Here is a tiny trained network, its code and every weight. The questions are about switching its units off for an input and a class, where a switched-off unit gives its printed mean instead of its output.

import numpy as np


def w(rows, s, z=0):
    codes = np.array(rows[::2]) - 128.0
    scale = np.full(codes.shape[1], s)
    scale[-1] = z or s
    return codes * scale


def norm(h):
    return h / np.sqrt((h * h).mean(-1, keepdims=True) + 1e-5)


def f(y):
    return y / 2 * (1 + np.tanh(0.7978845608 * (y + 0.044715 * y**3)))


def log_softmax(a):
    a = a - a.max(-1, keepdims=True)
    return a - np.log(np.exp(a).sum(-1, keepdims=True))


def net(x, mask):
    res = np.array(x, float).reshape(1, 4) / 4 @ E
    u = 0
    for l in range(3):
        y = f(norm(res) @ A[l][:, :-1].T + A[l][:, -1])
        res = res + np.where(mask[u : u + 5], y, B[l][:, -1]) @ B[l][:, :-1]
        u += 5
    return log_softmax(norm(res)[-1] @ U[:, :-1].T + U[:, -1])


A, B = {}, {}
E = w([
[108,131,152,128,136,107,150,148,119],'x0',
[161,135,154,137,132,114,94,69,114],'x1',
[147,134,156,159,146,50,190,113,112],'x2',
[152,255,167,187,138,178,96,159,100],'x3',
],0.0097)
A[0] = w([
[145,132,151,117,131,140,82,89,117,98],'L0N0',
[128,79,139,115,184,2,178,94,120,43],'L0N1',
[132,113,117,131,137,22,199,182,89,18],'L0N2',
[113,119,129,131,150,52,229,130,94,3],'L0N3',
[168,139,160,151,136,120,110,87,90,75],'L0N4',
],0.0074,0.0051)
B[0] = w([
[135,161,133,170,122,69,127,120,130,145],'L0N0',
[139,168,180,126,29,164,183,117,92,253],'L0N1',
[104,112,191,186,93,145,195,100,254,199],'L0N2',
[118,142,194,173,129,122,178,107,240,194],'L0N3',
[143,130,97,101,162,135,52,105,160,155],'L0N4',
],0.0079,0.0046)
A[1] = w([
[84,112,90,134,149,142,164,210,134,47],'L1N0',
[110,13,98,56,76,160,154,116,117,75],'L1N1',
[119,222,157,141,152,216,126,254,75,41],'L1N2',
[128,205,161,180,160,216,116,167,147,91],'L1N3',
[85,68,70,77,169,153,114,169,149,2],'L1N4',
],0.0069,0.0038)
B[1] = w([
[230,89,161,138,167,106,108,89,149,142],'L1N0',
[91,153,30,94,121,97,112,255,59,213],'L1N1',
[41,127,174,147,92,191,209,230,77,253],'L1N2',
[100,185,118,68,104,209,144,167,75,243],'L1N3',
[138,117,67,169,249,52,64,126,243,161],'L1N4',
],0.0067,0.0061)
A[2] = w([
[108,62,200,193,192,51,247,107,253,97],'L2N0',
[184,202,176,163,175,133,27,5,84,52],'L2N1',
[51,71,123,113,86,113,205,194,139,44],'L2N2',
[104,137,42,125,238,128,35,167,139,64],'L2N3',
[128,60,69,123,227,90,80,150,160,4],'L2N4',
],0.0059,0.0028)
B[2] = w([
[108,91,218,169,89,164,162,71,216,253],'L2N0',
[199,51,108,115,216,114,53,66,146,189],'L2N1',
[193,167,129,102,106,88,92,16,71,215],'L2N2',
[146,161,150,253,217,88,141,130,185,192],'L2N3',
[47,67,78,157,141,80,161,203,172,168],'L2N4',
],0.0075,0.0048)
U = w([
[93,212,158,144,146,251,123,224,38,171],'0',
[121,112,228,158,58,98,224,57,234,204],'1',
[232,132,140,136,220,120,13,15,111,108],'2',
[119,85,59,19,46,62,144,107,17,1],'3',
[72,78,24,138,204,56,90,222,187,134],'4',
],0.011,0.003)

Each question gives the input, the list of numbers given to net, and the class t.
The units are the neurons (one row each of A and B). Each row of codes is followed by its name. A weight is (code - 128) times the scale printed after its matrix; where a second scale follows, it is the last column's (A, B and U).
mask holds one flag per neuron, layer by layer. A switched-off neuron (its flag False) gives its mean, the last column of its row in B, instead of its output. The means were averaged over made-up inputs and are rounded, as every weight is.
A unit's drop is (log p(t) with every unit on - log p(t) with that unit switched off) / (log p(t) with every unit on - log p(t) with every unit switched off).
The circuit of an input: a set's keep is (log p(t) with only the set's units on - log p(t) with every unit switched off) / (log p(t) with every unit on - log p(t) with every unit switched off). Starting from the 12 units with the biggest drops (on a tie, the unit counted first), units are removed one at a time, each time the one whose removal leaves the highest keep (on an exact tie, the one counted first), for as long as the keep stays at least 0.8.
units of the circuit, in order: the units of the circuit, biggest drop first
unit that matters most: the unit with the biggest drop
top k neurons: the k neurons with the biggest drops, biggest first
k most important neurons of layer l: the k neurons of layer l with the biggest drops, biggest first
drop of u: that unit's drop, to one decimal
input [-4,7,-2,-5], class 3: unit that matters most	L1N4
input [8,-5,-4,0], class 4: units of the circuit, in order	(L0N1, L1N4)
input [4,-7,-1,-8], class 3: 3 most important neurons of layer 0	(L0N1, L0N4, L0N2)
input [4,7,5,7], class 2: units of the circuit, in order	(L2N1, L0N4)
input [4,8,-5,-8], class 3: 2 most important neurons of layer 0	(L0N1, L0N4)
input [-1,-1,-2,0], class 4: units of the circuit, in order	(L0N1, L1N4, L0N2)
input [-3,6,-6,2], class 2: top 2 neurons	(L2N1, L1N2)
input [-6,-7,0,-6], class 4: units of the circuit, in order	(L1N4, L1N1)
input [-5,8,-1,7], class 2: 2 most important neurons of layer 0	(L0N4, L0N1)
input [6,-7,-2,-2], class 4: top 2 neurons	(L0N1, L1N1)
input [0,-1,-1,-6], class 3: top 2 neurons	(L0N1, L2N2)
input [-4,7,-7,3], class 2: 2 most important neurons of layer 1	(L1N2, L1N1)
input [-7,5,1,-3], class 3: 2 most important neurons of layer 1	(L1N4, L1N1)
input [-6,1,2,-7], class 3: unit that matters most	L1N1
input [1,5,0,-3], class 3: 2 most important neurons of layer 0	(L0N2, L0N3)
input [-4,6,8,8], class 2: drop of L2N1	0.4
input [6,2,-4,-1], class 4: drop of L0N1	1.2
input [2,6,-8,-3], class 4: drop of L0N1	0.2
